Below is a small trained network, with its code and all its weights. Each question gives an input and a class and asks what happens when units are switched off, that is, made to give their printed mean instead of their output.

import numpy as np


def w(rows, s, z=0):
    codes = np.array(rows[::2]) - 128.0
    scale = np.full(codes.shape[1], s)
    scale[-1] = z or s
    return codes * scale


def f(y):
    return np.maximum(y, 0)


def log_softmax(a):
    a = a - a.max(-1, keepdims=True)
    return a - np.log(np.exp(a).sum(-1, keepdims=True))


def net(x, mask):
    res = np.array(x, float).reshape(1, 7) / 4 @ E
    y = f(res @ A[0][:, :-1].T + A[0][:, -1])
    res = res + np.where(mask, y, B[0][:, -1]) @ B[0][:, :-1]
    return log_softmax(res[-1] @ U[:, :-1].T + U[:, -1])


A, B = {}, {}
E = w([
[134,124,129,126,126,137,121,124,130,136,116,123],'x0',
[121,38,131,7,221,70,184,56,134,161,127,155],'x1',
[87,48,143,99,46,184,111,85,123,197,226,190],'x2',
[124,128,131,143,130,115,127,120,134,123,138,129],'x3',
[141,126,124,121,110,34,7,135,11,111,131,108],'x4',
[138,120,134,133,132,141,124,124,125,124,124,129],'x5',
[123,140,127,134,124,106,128,115,139,132,141,121],'x6',
],0.015)
A[0] = w([
[129,115,134,45,232,80,104,84,112,118,107,148,11],'neuron 0',
[64,104,69,124,134,148,137,72,152,172,142,184,55],'neuron 1',
[142,69,133,51,252,56,149,74,93,161,107,134,63],'neuron 2',
[104,74,137,98,102,93,78,131,145,124,101,134,52],'neuron 3',
[118,195,147,193,33,211,91,153,173,110,161,132,96],'neuron 4',
[33,115,125,112,152,156,110,110,226,177,161,157,53],'neuron 5',
[85,88,173,127,22,161,106,110,69,205,208,164,104],'neuron 6',
[62,8,160,46,164,176,242,75,199,231,210,177,91],'neuron 7',
[187,120,142,116,143,85,124,148,138,134,131,142,69],'neuron 8',
[142,185,137,166,150,165,208,150,243,157,90,200,159],'neuron 9',
[118,87,135,100,128,62,27,106,26,135,139,145,10],'neuron 10',
[52,87,145,123,37,165,43,115,115,176,192,193,8],'neuron 11',
[176,158,117,119,239,89,188,151,185,79,58,72,42],'neuron 12',
[66,160,123,209,57,199,114,188,158,140,165,98,36],'neuron 13',
[100,186,137,173,158,221,230,151,254,112,108,111,48],'neuron 14',
[136,199,117,191,102,95,43,182,55,91,119,122,80],'neuron 15',
[139,219,106,183,147,103,21,210,84,68,84,89,146],'neuron 16',
[139,133,91,182,34,187,105,168,165,97,153,80,120],'neuron 17',
[125,120,125,133,125,143,136,128,106,95,136,67,97],'neuron 18',
],0.0086,0.017)
B[0] = w([
[166,185,113,185,108,87,74,206,70,74,122,22,158],'neuron 0',
[129,111,137,128,90,131,156,96,106,168,106,147,155],'neuron 1',
[71,171,77,179,156,120,77,178,154,39,154,57,193],'neuron 2',
[108,91,137,110,141,152,144,122,128,111,94,157,133],'neuron 3',
[55,123,114,54,182,135,102,134,162,113,133,157,206],'neuron 4',
[138,134,151,116,118,121,155,97,125,196,120,148,161],'neuron 5',
[56,152,67,97,193,116,128,162,137,53,108,67,201],'neuron 6',
[160,78,175,113,102,167,178,33,110,202,114,227,255],'neuron 7',
[137,110,133,127,113,155,101,167,141,136,104,132,131],'neuron 8',
[60,140,85,101,147,99,70,150,140,65,149,97,215],'neuron 9',
[51,104,60,63,232,190,136,99,251,81,127,196,168],'neuron 10',
[124,183,116,223,88,70,49,208,108,67,140,18,175],'neuron 11',
[42,97,98,34,230,201,150,116,181,128,147,215,187],'neuron 12',
[78,79,107,67,185,148,162,79,141,154,115,155,180],'neuron 13',
[150,160,90,205,94,57,69,234,121,58,128,52,204],'neuron 14',
[169,127,163,151,69,121,172,118,104,151,106,152,210],'neuron 15',
[201,136,181,191,48,99,150,171,51,158,148,101,249],'neuron 16',
[89,133,98,152,171,157,126,118,164,112,127,136,197],'neuron 17',
[129,131,133,143,135,133,158,112,102,117,117,134,134],'neuron 18',
],0.011,0.027)
U = w([
[99,159,102,191,90,139,93,192,69,87,123,7,219],'0',
[36,94,86,40,190,187,149,83,172,115,120,149,118],'1',
[204,92,246,141,2,178,197,63,43,220,114,161,2],'2',
],0.0096,0.007)

Each question gives the input, the list of numbers given to net, and the class t.
The units are the neurons (one row each of A and B). Each row of codes is followed by its name. A weight is (code - 128) times the scale printed after its matrix; where a second scale follows, it is the last column's (A, B and U).
mask holds one flag per neuron, in row order. A switched-off neuron (its flag False) gives its mean, the last column of its row in B, instead of its output. The means were averaged over made-up inputs and are rounded, as every weight is.
A unit's drop is (log p(t) with every unit on - log p(t) with that unit switched off) / (log p(t) with every unit on - log p(t) with every unit switched off).
The circuit of an input: a set's keep is (log p(t) with only the set's units on - log p(t) with every unit switched off) / (log p(t) with every unit on - log p(t) with every unit switched off). Starting from the 12 units with the biggest drops (on a tie, the unit counted first), units are removed one at a time, each time the one whose removal leaves the highest keep (on an exact tie, the one counted first), for as long as the keep stays at least 0.8.
units of the circuit, in order: the units of the circuit, biggest drop first
most important unit: the unit with the biggest drop
top k neurons: the k neurons with the biggest drops, biggest first
drop of u: that unit's drop, to one decimal
input [-2,-6,4,-5,-2,-2,3], class 1: top 2 neurons	neuron 13; neuron 4
input [-6,4,8,0,-2,7,-6], class 2: units of the circuit, in order	neuron 7
input [5,-5,1,2,-7,-3,5], class 1: top 3 neurons	neuron 13; neuron 16; neuron 4
input [6,8,-5,3,1,-1,0], class 0: top 2 neurons	neuron 0; neuron 2
input [-3,-8,7,-1,-3,7,-3], class 1: top 2 neurons	neuron 13; neuron 4
input [7,-6,4,6,-1,-5,-3], class 1: top 2 neurons	neuron 13; neuron 4
input [-2,1,8,7,6,-3,-4], class 1: top 2 neurons	neuron 10; neuron 16
input [4,-1,4,8,0,8,1], class 1: top 2 neurons	neuron 16; neuron 14
input [8,-1,0,6,-6,7,-2], class 0: top 3 neurons	neuron 14; neuron 12; neuron 10
input [-7,8,-8,3,1,-8,-7], class 0: top 3 neurons	neuron 0; neuron 2; neuron 7
input [-1,-7,4,3,-5,2,3], class 1: top 3 neurons	neuron 13; neuron 4; neuron 16
input [-1,-1,4,7,0,-6,7], class 1: drop of neuron 13	-0.1
input [7,2,3,-6,-1,-1,2], class 2: drop of neuron 7	0.1
input [-8,-7,5,-5,-1,-1,0], class 1: drop of neuron 4	0.8
input [-5,2,3,6,-3,1,8], class 2: drop of neuron 18	0.0
input [-5,-5,3,-7,0,-1,6], class 1: most important unit	neuron 14
